Here is a tiny trained network, its code and every weight. The questions are about switching its units off for an input and a class, where a switched-off unit gives its printed mean instead of its output.

import numpy as np


def w(rows, s, z=0):
    codes = np.array(rows[::2]) - 128.0
    scale = np.full(codes.shape[1], s)
    scale[-1] = z or s
    return codes * scale


def f(y):
    return y / 2 * (1 + np.tanh(0.7978845608 * (y + 0.044715 * y**3)))


def log_softmax(a):
    a = a - a.max(-1, keepdims=True)
    return a - np.log(np.exp(a).sum(-1, keepdims=True))


def net(x, mask):
    res = np.array(x, float).reshape(1, 4) / 4 @ E
    y = f(res @ A[0][:, :-1].T + A[0][:, -1])
    res = res + np.where(mask, y, B[0][:, -1]) @ B[0][:, :-1]
    return log_softmax(res[-1] @ U[:, :-1].T + U[:, -1])


A, B = {}, {}
E = w([
[43,105,68,216,121,136],'x0',
[184,117,74,133,165,233],'x1',
[98,161,72,1,126,135],'x2',
[130,2,134,100,124,112],'x3',
],0.011)
A[0] = w([
[84,136,101,70,104,133,87],'n1',
[153,109,182,192,139,144,33],'n2',
[172,177,87,155,228,172,34],'n3',
[145,65,117,117,182,217,14],'n4',
[69,131,87,81,163,143,72],'n5',
[119,246,142,158,103,113,179],'n6',
[135,140,72,67,102,123,71],'n7',
[190,160,184,104,145,122,69],'n8',
[66,47,93,143,129,142,141],'n9',
[170,98,94,130,114,155,118],'n10',
[94,205,128,154,147,156,108],'n11',
[75,146,173,94,99,66,94],'n12',
[180,115,175,189,147,160,87],'n13',
[82,136,72,180,146,127,75],'n14',
[122,122,139,180,93,129,85],'n15',
[183,94,168,95,127,125,80],'n16',
[170,138,87,124,148,195,158],'n17',
[127,54,131,104,156,81,141],'n18',
[77,153,172,124,93,50,63],'n19',
[106,120,164,124,88,90,25],'n20',
[173,117,107,143,167,179,4],'n21',
[135,65,135,104,115,126,106],'n22',
[29,115,59,163,128,131,25],'n23',
[148,122,174,183,161,78,132],'n24',
[190,110,203,75,154,127,56],'n25',
[95,133,194,123,103,73,44],'n26',
[172,139,179,91,141,127,42],'n27',
],0.012,0.0037)
B[0] = w([
[56,76,182,42,93,194,193],'n1',
[94,73,132,88,77,192,206],'n2',
[112,113,54,124,157,104,214],'n3',
[133,96,58,162,189,137,212],'n4',
[71,101,170,67,83,165,188],'n5',
[154,59,81,154,58,29,254],'n6',
[77,90,158,86,102,154,195],'n7',
[146,207,149,158,111,168,205],'n8',
[194,215,134,142,56,96,234],'n9',
[165,92,89,137,176,106,171],'n10',
[172,110,89,112,48,74,204],'n11',
[113,97,59,146,201,145,220],'n12',
[59,77,177,43,91,182,220],'n13',
[140,204,162,175,91,164,208],'n14',
[93,138,159,102,124,200,178],'n15',
[172,184,125,154,110,130,200],'n16',
[92,97,115,170,192,96,222],'n17',
[170,114,50,155,97,47,217],'n18',
[87,121,79,189,228,144,224],'n19',
[111,123,41,135,156,153,165],'n20',
[98,105,67,184,173,169,181],'n21',
[201,107,90,111,58,100,188],'n22',
[129,254,172,178,132,182,235],'n23',
[72,61,138,33,115,143,215],'n24',
[141,224,148,179,71,169,232],'n25',
[82,154,66,151,187,160,198],'n26',
[151,219,139,151,112,185,188],'n27',
],0.0088,0.0086)
U = w([
[99,117,104,145,253,112,103],'0',
[146,217,192,152,114,139,99],'1',
[66,70,201,55,110,149,116],'2',
[177,100,108,131,69,27,103],'3',
[133,115,185,124,135,52,245],'4',
],0.013,0.011)

Each question gives the input, the list of numbers given to net, and the class t.
The units are the neurons (one row each of A and B). Each row of codes is followed by its name. A weight is (code - 128) times the scale printed after its matrix; where a second scale follows, it is the last column's (A, B and U).
mask holds one flag per neuron, in row order. A switched-off neuron (its flag False) gives its mean, the last column of its row in B, instead of its output. The means were averaged over made-up inputs and are rounded, as every weight is.
A unit's drop is (log p(t) with every unit on - log p(t) with that unit switched off) / (log p(t) with every unit on - log p(t) with every unit switched off).
unit that matters most: the unit with the biggest drop
k most important neurons: the k neurons with the biggest drops, biggest first
drop of u: that unit's drop, to one decimal
input [5,6,7,-6], class 2: unit that matters most	n5
input [-4,1,-8,8], class 2: 2 most important neurons	(n13 n24)
input [-3,-2,-1,-4], class 3: 2 most important neurons	(n6 n23)
input [6,-7,7,1], class 0: 3 most important neurons	(n19 n12 n13)
input [-6,1,-8,-1], class 2: 2 most important neurons	(n13 n24)
input [-1,-5,7,-8], class 3: 2 most important neurons	(n6 n11)
input [-7,1,-7,4], class 1: 3 most important neurons	(n25 n16 n8)
input [-3,-3,-7,6], class 2: 2 most important neurons	(n24 n13)
input [-6,-1,7,-2], class 2: 3 most important neurons	(n1 n7 n23)
input [4,5,-2,-6], class 3: 2 most important neurons	(n11 n6)
input [4,3,4,5], class 3: 2 most important neurons	(n9 n13)
input [8,1,-6,4], class 1: 2 most important neurons	(n9 n23)
input [-1,7,-8,0], class 2: 3 most important neurons	(n13 n2 n19)
input [-5,-5,-3,5], class 0: unit that matters most	n26
input [1,4,5,-3], class 2: drop of n5	0.3
input [-5,-6,-2,4], class 0: drop of n19	0.1
input [-3,-7,3,-8], class 3: drop of n6	3.2
